Below are the code and all the weights of a small trained network. Each question names an input and a class and asks about switching units off, where a switched-off unit gives its printed mean instead of its output.

import numpy as np


def w(rows, s, z=0):
    codes = np.array(rows[::2]) - 128.0
    scale = np.full(codes.shape[1], s)
    scale[-1] = z or s
    return codes * scale


def norm(h):
    return h / np.sqrt((h * h).mean(-1, keepdims=True) + 1e-5)


def f(y):
    return np.maximum(y, 0)


def log_softmax(a):
    a = a - a.max(-1, keepdims=True)
    return a - np.log(np.exp(a).sum(-1, keepdims=True))


def net(x, mask):
    res = np.array(x, float).reshape(1, 8) / 4 @ E
    u = 0
    for l in range(2):
        y = f(norm(res) @ A[l][:, :-1].T + A[l][:, -1])
        res = res + np.where(mask[u : u + 10], y, B[l][:, -1]) @ B[l][:, :-1]
        u += 10
    return log_softmax(norm(res)[-1] @ U[:, :-1].T + U[:, -1])


A, B = {}, {}
E = w([
[127,90,150,37,123,131,150,187,76,104,98,174],'x0',
[157,142,88,177,134,182,153,96,128,114,119,123],'x1',
[169,111,101,81,191,136,121,156,156,156,138,82],'x2',
[123,93,172,99,81,152,201,120,143,112,150,136],'x3',
[132,135,143,93,150,53,110,204,63,152,80,190],'x4',
[164,159,136,163,94,134,152,138,220,217,147,184],'x5',
[95,253,153,120,125,118,144,80,103,89,88,150],'x6',
[104,147,77,127,78,119,32,150,175,100,112,136],'x7',
],0.0047)
A[0] = w([
[118,181,138,152,96,146,153,107,145,197,135,120,48],'L0N1',
[155,96,123,106,104,181,180,68,157,104,156,113,69],'L0N2',
[143,68,84,220,81,107,104,163,185,143,137,157,3],'L0N3',
[133,128,58,128,163,121,41,174,122,131,86,94,30],'L0N4',
[131,141,132,168,152,163,196,60,121,117,111,90,61],'L0N5',
[116,152,63,170,95,170,95,69,162,93,169,128,148],'L0N6',
[2,173,181,158,149,120,46,89,105,85,70,47,14],'L0N7',
[186,83,119,109,106,148,124,112,66,88,140,78,179],'L0N8',
[145,44,110,130,67,173,133,152,162,165,141,149,88],'L0N9',
[135,140,160,117,113,121,114,125,90,70,95,188,36],'L0N10',
],0.0053,0.0035)
B[0] = w([
[147,139,114,157,171,118,79,59,197,167,65,135,176],'L0N1',
[163,74,162,120,133,224,99,113,126,73,74,132,191],'L0N2',
[78,125,66,197,104,103,127,170,91,209,220,205,187],'L0N3',
[203,165,34,80,132,161,70,91,74,154,133,153,200],'L0N4',
[98,108,138,253,196,198,55,121,91,113,105,148,206],'L0N5',
[126,48,200,121,191,39,195,136,131,138,178,105,255],'L0N6',
[120,81,97,91,33,44,151,117,182,19,172,61,226],'L0N7',
[144,184,185,200,159,150,117,111,201,180,115,175,230],'L0N8',
[108,146,115,113,40,173,141,187,171,152,245,85,209],'L0N9',
[66,233,177,92,68,109,110,161,85,184,145,170,175],'L0N10',
],0.0048,0.0037)
A[1] = w([
[171,80,102,123,123,179,144,84,209,166,138,47,91],'L1N1',
[60,176,147,69,68,109,149,197,85,135,66,167,117],'L1N2',
[155,21,213,51,176,77,183,159,58,168,116,118,32],'L1N3',
[88,86,192,163,100,123,170,104,142,126,129,133,197],'L1N4',
[193,99,13,50,205,78,43,118,64,132,85,137,43],'L1N5',
[121,196,122,138,153,73,152,72,204,169,66,218,4],'L1N6',
[57,220,122,80,65,84,192,150,49,85,3,190,28],'L1N7',
[143,134,164,120,134,122,174,207,67,211,145,130,109],'L1N8',
[62,87,130,183,146,125,126,42,134,86,118,51,107],'L1N9',
[170,183,150,112,132,89,116,89,222,166,77,136,33],'L1N10',
],0.0053,0.0025)
B[1] = w([
[72,134,173,85,82,176,114,164,41,88,101,196,226],'L1N1',
[126,91,194,153,183,152,115,48,13,118,152,134,236],'L1N2',
[61,106,155,98,215,63,198,138,228,125,73,117,219],'L1N3',
[168,212,76,88,154,122,121,207,122,139,115,107,231],'L1N4',
[182,213,98,45,107,164,79,181,171,190,42,72,241],'L1N5',
[82,131,166,151,97,108,125,119,148,158,41,119,191],'L1N6',
[82,78,208,144,81,149,2,101,71,123,203,187,252],'L1N7',
[114,101,83,148,168,40,139,88,118,88,165,62,220],'L1N8',
[200,143,49,95,125,76,167,82,90,112,119,136,240],'L1N9',
[81,143,128,201,77,116,157,141,213,114,39,139,173],'L1N10',
],0.0061,0.0042)
U = w([
[72,123,234,109,118,97,50,91,24,112,131,180,253],'0',
[125,67,174,62,79,253,190,193,184,84,157,130,18],'1',
[208,135,103,210,213,223,194,46,74,95,109,124,139],'2',
[92,80,165,77,243,39,213,170,169,151,95,110,162],'3',
[120,68,64,199,81,125,126,195,170,216,254,169,27],'4',
[191,182,46,49,138,133,25,184,140,187,61,79,186],'5',
[145,153,47,116,78,36,137,62,126,11,161,69,64],'6',
[92,176,150,212,93,96,149,100,224,177,33,160,214],'7',
],0.0096,0.00057)

Each question gives the input, the list of numbers given to net, and the class t.
The units are the neurons (one row each of A and B). Each row of codes is followed by its name. A weight is (code - 128) times the scale printed after its matrix; where a second scale follows, it is the last column's (A, B and U).
mask holds one flag per neuron, layer by layer. A switched-off neuron (its flag False) gives its mean, the last column of its row in B, instead of its output. The means were averaged over made-up inputs and are rounded, as every weight is.
A unit's drop is (log p(t) with every unit on - log p(t) with that unit switched off) / (log p(t) with every unit on - log p(t) with every unit switched off).
The circuit of an input: a set's keep is (log p(t) with only the set's units on - log p(t) with every unit switched off) / (log p(t) with every unit on - log p(t) with every unit switched off). Starting from the 12 units with the biggest drops (on a tie, the unit counted first), units are removed one at a time, each time the one whose removal leaves the highest keep (on an exact tie, the one counted first), for as long as the keep stays at least 0.8.
units of the circuit, in order: the units of the circuit, biggest drop first
k most important neurons: the k neurons with the biggest drops, biggest first
top k neurons in layer l: the k neurons of layer l with the biggest drops, biggest first
drop when u is switched off: that unit's drop, to one decimal
input [-7,3,-5,0,0,3,-2,7], class 4: most important neuron => (L0N3)
input [-3,4,7,6,3,3,-3,-7], class 1: top 4 neurons in layer 1 => (L1N1, L1N9, L1N2, L1N6)
input [-3,-2,0,-2,1,-5,-2,-3], class 6: top 4 neurons in layer 0 => (L0N7, L0N8, L0N1, L0N2)
input [-8,3,6,7,-2,-6,-7,3], class 1: 3 most important neurons => (L1N1, L0N2, L0N9)
input [2,1,-8,-6,-6,0,6,7], class 6: 2 most important neurons => (L0N7, L0N6)
input [-2,4,-8,6,8,6,1,3], class 0: top 2 neurons in layer 0 => (L0N8, L0N10)
input [-6,-2,-6,-4,4,0,-6,-4], class 4: top 2 neurons in layer 0 => (L0N3, L0N6)
input [8,-2,7,-3,1,3,8,7], class 0: top 2 neurons in layer 1 => (L1N7, L1N2)
input [-1,3,2,-7,-3,-1,3,-1], class 6: 4 most important neurons => (L0N7, L0N6, L1N9, L1N4)
input [5,6,0,-8,4,6,6,1], class 0: top 2 neurons in layer 1 => (L1N7, L1N2)
input [-5,4,8,4,-4,-1,-4,4], class 1: 2 most important neurons => (L1N1, L0N2)
input [-6,-8,-7,-7,0,0,7,-1], class 6: top 2 neurons in layer 1 => (L1N9, L1N1)
input [5,0,-1,5,8,-6,-6,2], class 3: drop when L0N9 is switched off => 0.0
input [-7,-2,-5,7,-4,0,1,6], class 6: drop when L1N9 is switched off => 0.2
input [4,-1,-8,0,-4,-4,-6,6], class 4: drop when L0N3 is switched off => 0.1
input [-6,1,-7,7,5,4,-2,6], class 4: units of the circuit, in order => (L0N3)
